Below are the code and all the weights of a small trained network. Each question names an input and a target symbol and asks about switching units off, where a switched-off unit gives its printed mean instead of its output.

import numpy as np


def w(rows, s, z=0):
    codes = np.array(rows[::2]) - 128.0
    scale = np.full(codes.shape[1], s)
    scale[-1] = z or s
    return codes * scale


def norm(h):
    return h / np.sqrt((h * h).mean(-1, keepdims=True) + 1e-5)


def f(y):
    return y / 2 * (1 + np.tanh(0.7978845608 * (y + 0.044715 * y**3)))


def softmax(a):
    e = np.exp(a - a.max(-1, keepdims=True))
    return e / e.sum(-1, keepdims=True)


def log_softmax(a):
    a = a - a.max(-1, keepdims=True)
    return a - np.log(np.exp(a).sum(-1, keepdims=True))


def net(x, mask):
    ids = ['αβγδεημξπστφψω'.index(c) for c in x.split()]
    T = len(ids)
    res = E[ids] + P[:T]
    q, k, v = (norm(res) @ M[0].T for M in (Q, K, V))
    z = softmax(np.where(np.tri(T) > 0, q @ k.T / 4**0.5, -1e9)) @ v
    res = res + np.where(mask[0], z, O[0][:, -1]) @ O[0][:, :-1]
    y = f(norm(res) @ A[0][:, :-1].T + A[0][:, -1])
    res = res + np.where(mask[1:9], y, B[0][:, -1]) @ B[0][:, :-1]
    return log_softmax(norm(res)[-1] @ U[:, :-1].T + U[:, -1])


Q, K, V, O, A, B = {}, {}, {}, {}, {}, {}
E = w([
[53,129,159,143],'α',
[150,197,126,143],'β',
[87,164,121,106],'γ',
[162,183,123,124],'δ',
[119,167,133,119],'ε',
[60,177,161,177],'η',
[89,166,120,106],'μ',
[40,167,7,19],'ξ',
[92,94,145,80],'π',
[83,69,188,135],'σ',
[114,145,136,110],'τ',
[147,87,157,104],'φ',
[117,191,139,162],'ψ',
[159,123,127,79],'ω',
],0.013)
P = w([
[168,129,219,148],'0',
[154,105,127,132],'1',
[112,131,83,61],'2',
[98,159,121,65],'3',
[154,94,138,151],'4',
[9,111,76,91],'5',
[101,171,151,61],'6',
[158,101,134,152],'7',
[45,111,88,74],'8',
[117,181,203,77],'9',
[185,79,144,169],'10',
[49,92,120,58],'11',
],0.015)
Q[0] = w([
[124,203,231,22],'h1',
[107,106,40,105],'h1',
[249,96,116,229],'h1',
[80,117,107,139],'h1',
],0.021)
K[0] = w([
[189,159,250,148],'h1',
[123,135,69,56],'h1',
[162,69,40,187],'h1',
[89,135,130,107],'h1',
],0.024)
V[0] = w([
[1,131,109,180],'h1',
[102,116,189,31],'h1',
[199,213,52,112],'h1',
[189,28,96,60],'h1',
],0.021)
O[0] = w([
[149,104,48,230,56],'h1',
[44,187,86,63,251],'h1',
[253,136,183,42,48],'h1',
[63,49,90,20,94],'h1',
],0.02,0.015)
A[0] = w([
[86,154,154,112,254],'n1',
[117,156,113,56,178],'n2',
[245,170,134,202,120],'n3',
[180,95,183,12,204],'n4',
[195,115,18,72,128],'n5',
[81,58,29,171,165],'n6',
[89,144,68,83,100],'n7',
[85,4,189,134,129],'n8',
],0.02,0.0061)
B[0] = w([
[185,71,85,99,255],'n1',
[156,166,177,146,223],'n2',
[119,37,210,114,172],'n3',
[210,92,4,179,184],'n4',
[66,223,65,103,131],'n5',
[253,135,85,148,191],'n6',
[94,68,197,168,220],'n7',
[167,25,161,157,147],'n8',
],0.026,0.015)
U = w([
[128,140,64,199,68],'α',
[187,119,137,124,138],'β',
[100,196,112,162,57],'γ',
[192,135,92,105,106],'δ',
[178,198,140,82,38],'ε',
[127,105,130,235,195],'η',
[103,206,122,157,91],'μ',
[128,156,55,107,239],'ξ',
[2,110,57,117,84],'π',
[90,73,45,206,83],'σ',
[64,154,196,67,115],'τ',
[77,90,140,70,9],'φ',
[149,86,195,161,252],'ψ',
[151,92,82,37,207],'ω',
],0.018,0.0035)

Each question gives the input, a string of symbols that net reads in full, and the target symbol t.
The units are the heads (4 rows each of Q, K, V and O) and the neurons (one row each of A and B). Each row of codes is followed by its name. A weight is (code - 128) times the scale printed after its matrix; where a second scale follows, it is the last column's (O, A, B and U).
mask holds one flag per unit, heads first, then neurons. A switched-off unit (its flag False) gives its mean, the last column of its rows in O or B, instead of its output. The means were averaged over made-up inputs and are rounded, as every weight is.
A unit's drop is (log p(t) with every unit on - log p(t) with that unit switched off) / (log p(t) with every unit on - log p(t) with every unit switched off).
The circuit of an input: a set's keep is (log p(t) with only the set's units on - log p(t) with every unit switched off) / (log p(t) with every unit on - log p(t) with every unit switched off). Starting from all 9 units, units are removed one at a time, each time the one whose removal leaves the highest keep (on an exact tie, the one counted first), for as long as the keep stays at least 0.8.
units of the circuit, in order: the units of the circuit, biggest drop first
most important unit: the unit with the biggest drop
k most important neurons: the k neurons with the biggest drops, biggest first
drop when u is switched off: that unit's drop, to one decimal
input τ ω π ξ, target τ: units of the circuit, in order	[n4]
input ε γ η π π π σ τ τ π, target ε: units of the circuit, in order	[h1 n7]
input ω η π γ τ π τ η τ ε, target ω: units of the circuit, in order	[h1 n4]
input ψ σ π π π μ δ τ ψ, target δ: units of the circuit, in order	[h1 n4]
input ω π τ π ω π ψ, target ω: units of the circuit, in order	[h1 n4]
input μ ε γ, target μ: 2 most important neurons	[n4 n6]
input ψ δ ε ε π π ε, target ψ: units of the circuit, in order	[h1 n3]
input ω φ ξ δ π π τ τ τ τ π σ, target τ: 2 most important neurons	[n4 n6]
input η ε τ α ε ω μ τ ψ, target μ: units of the circuit, in order	[h1 n4 n6]
input φ β π π η α, target π: 2 most important neurons	[n4 n7]
input ψ φ τ π π π σ π, target σ: 2 most important neurons	[n6 n7]
input π α α π τ σ ω π π π ε ψ, target π: drop when h1 is switched off	0.7
input τ τ π η ω, target ω: drop when n4 is switched off	0.4
input η η π, target η: drop when h1 is switched off	1.2
input φ π ω ψ π σ γ π α δ δ γ, target δ: drop when n5 is switched off	0.0
input π β ξ τ ψ φ, target τ: most important unit	n6
